[[103 154 102 154]
 [149 118 101 122]
 [130 123 135 118]] yields 118

[[128 124 144 117 157]
 [142 129 144 119 156]
 [117 122 133 120 144]] yields 129

[[141 116 135 146 123 119 132]
 [112 108 136 104 131 131 139]
 [105 128 137 149 125 119 145]] yields 108

[[123 135 137 127 132 133]
 [151 126 138 122 134 130]
 [126 127 128 128 128 132]] yields 126

[[141 151 149 101 127 132]
 [146 151 139 105 124 122]
 [113 108 121 127 103 151]] yields 151

[[103 126 102 138]
 [112 126 112 103]
 [133 126 134 154]] yields 126

[[123 129 106 116 111]
 [123 129 115 114 114]
 [125 129 116 119 118]] yields 129

[[132  98 129 147]
 [129 121 129 128]
 [132 122 128 140]] yields 121

[[146 117 145 152 138 148]
 [133 115 134 103 129 105]
 [114 133 117  99 118 102]] yields 115
---
[[131 129 146 156]
 [158 144 128 131]] >> 156, 158

[139 129 157 156 141] >> 141, 139

[143 106 122 131 132] >> 132, 143

[150 142 131 149 127] >> 127, 150

[[129 127 126 125 128 127]
 [150 122 151 110 140 147]
 [129 125 123 127 133 137]] >> 127, 129

[157 116 127 139] >> 139, 157

[[122 136 120 106]
 [120 136 121 106]
 [122 136 120 106]] >> 106, 122

[[131  99 145 126 131]
 [122 106 131 136 130]
 [122 103 147 123 128]] >> 131, 122
---
[[128 133 101 121 134 123]
 [126 119 111 131 111 125]
 [132 120 138 145 126 142]] gives 120

[[127 141 125 122 129 122]
 [127 141 115 117 139 115]
 [129 153 138 123 115 122]] gives 153

[[122 136 116 101 113 115]
 [122 130 122 120 128 126]
 [129 127 124 128 127 127]] gives 127

[[148 122 109 150 134 137]
 [127 123 147 135 149 150]
 [106 124 116 115 143 125]] gives 124

[[141 134 140 139 130 146]
 [120 144 148 115 103 139]
 [121 120 115 129 132 150]] gives 120

[[103 147 150 154 115 136]
 [118 131 134 134 125 130]
 [125 127 127 127 125 126]] gives 127

[[129 128 126 122 118 126]
 [129 125 137 135 119 127]
 [132 127 149 131 120 131]] gives 127

[[128 110 148 114 149 109]
 [132 150 106 143 101 149]
 [117  99 151 115 157 106]] gives 99
---
[[134 137 138 140 135 113 111]
 [138 129 131 120 134 113 155]
 [125 120 115 120 138 113 146]] → 131

[[133 138 131 116 129 133]
 [150 113 130 130 138 131]] → 130

[[104 129 125 143]
 [130 128 127 124]
 [125 135 106 137]] → 127

[[122 124 125 124 128 132]
 [152 108 101 149 111 108]] → 101

[[133 118 105 142]
 [121 130 126 123]] → 126

[[130 127 118 134 152 131]
 [130 130 126 149 143 132]
 [131 133 122 107 131 142]] → 126

[[118 136 142 123 132 101 142]
 [139 112 117 109 122  99 119]] → 117
---
Input:
145  135  145  116  149  141
143  144  104  116  128  133
Output: 145, 133

Input: 116  103  101  130
Output: 116, 130

Input:  99  131  121  121
Output: 99, 121

Input: 104  132  102  110
Output: 104, 110

Input: 154  152  118  102   99  123  144
Output: 154, 144

Input: 143  155  134  127  122  153
Output: 143, 153

Input:
116  117  148  104  116  129
152  149  112  144  133  140
Output: 116, 140

Input: 134  130  154  141
Output: 134, 141

Input:
140  145  113  122  123  135
132  152  120  128  137  127
132  147  113  122  122  121
Output: 140, 121
---
117,139,144,156,157: 144
98,128,122,129,146: 122
120,119,156,118,140: 156
113,100,145,102,142: 145
118,107,126,134,144: 126
126,150,144,147,146: 144
137,129,117,99,144: 117
137,124,104,128,145: 104
104,156,152,155,138: 152
---
154  126  117  129  103
111  139  130  116  140
120  120  140  136  145
out 126

147  137  150  144  113
131  145  129  132  124
133  147  128  133  123
out 137

124  130  130  125  127
126  127  128  129  117
134  128  129  124  100
out 130

112  122  113  122  138
118  128  106  116  139
133  151  128  133  123
out 122

124  132  130  105  138
123  121  124  115  138
138  149  140  140  119
out 132

112  138  134  137  133  107
119  134  134  133  132  116
111  140  136  138  132  106
out 138

119  127  104  116  139
144  137  148  143  114
130  132  136  137  122
out 127

131  119  125  133  128  124
120  151  135  115  127  139
120  154  136  114  127  140
out 119

110  111  127  131
144  140  154  147
131  134  124  126
out 111
---
[[116 126  99 114]
 [130 133 138 140]
 [116 125 105 117]] gives 99

[135 128 119 127 107] gives 119

[[120 120 122 125 128]
 [105 153 105 116 124]] gives 122

[148 122 121 131 105 114] gives 121

[[132 125 133 134 142 151 127]
 [122 130 131 127 136 132 135]] gives 133

[104 137 118 134 148 130] gives 118

[148 125 133 106 135] gives 133

[134 132 129 121 149] gives 129
---
[102 107 114 146 113] Answer: 114, 146
[115 150 122 125 131 137 122] Answer: 125, 150
[128 116 108 106 112 124 136] Answer: 106, 136
[156 105 149 140 113] Answer: 149, 156
[154 137 150 146 116] Answer: 150, 154
[141 153 130 131 125] Answer: 130, 153
[151 154 146 133 124 126 135] Answer: 133, 154
[102 125 132 126 123 122 108] Answer: 126, 132
[136 105 139 129 144 151 139] Answer: 129, 151
---
[[142 102 136 135 135]
 [147 155 121 120 133]
 [130 118 123 125 141]] Out: 118

[118 144 110 119 153] Out: 118

[122 131 110 141 107] Out: 110

[[109 138 144 133 110]
 [157 151 151 151 127]] Out: 110

[125 106 139 109 136] Out: 109

[102 137 140 142] Out: 137

[[118 119 132 130 128]
 [129 130 134 136 133]
 [156 134 128 109 122]] Out: 118

[[138 132 129 124 129]
 [102 117 136 135 136]] Out: 117

[[151 128 130 138 123 137]
 [124 129 125 141 122 126]] Out: 123
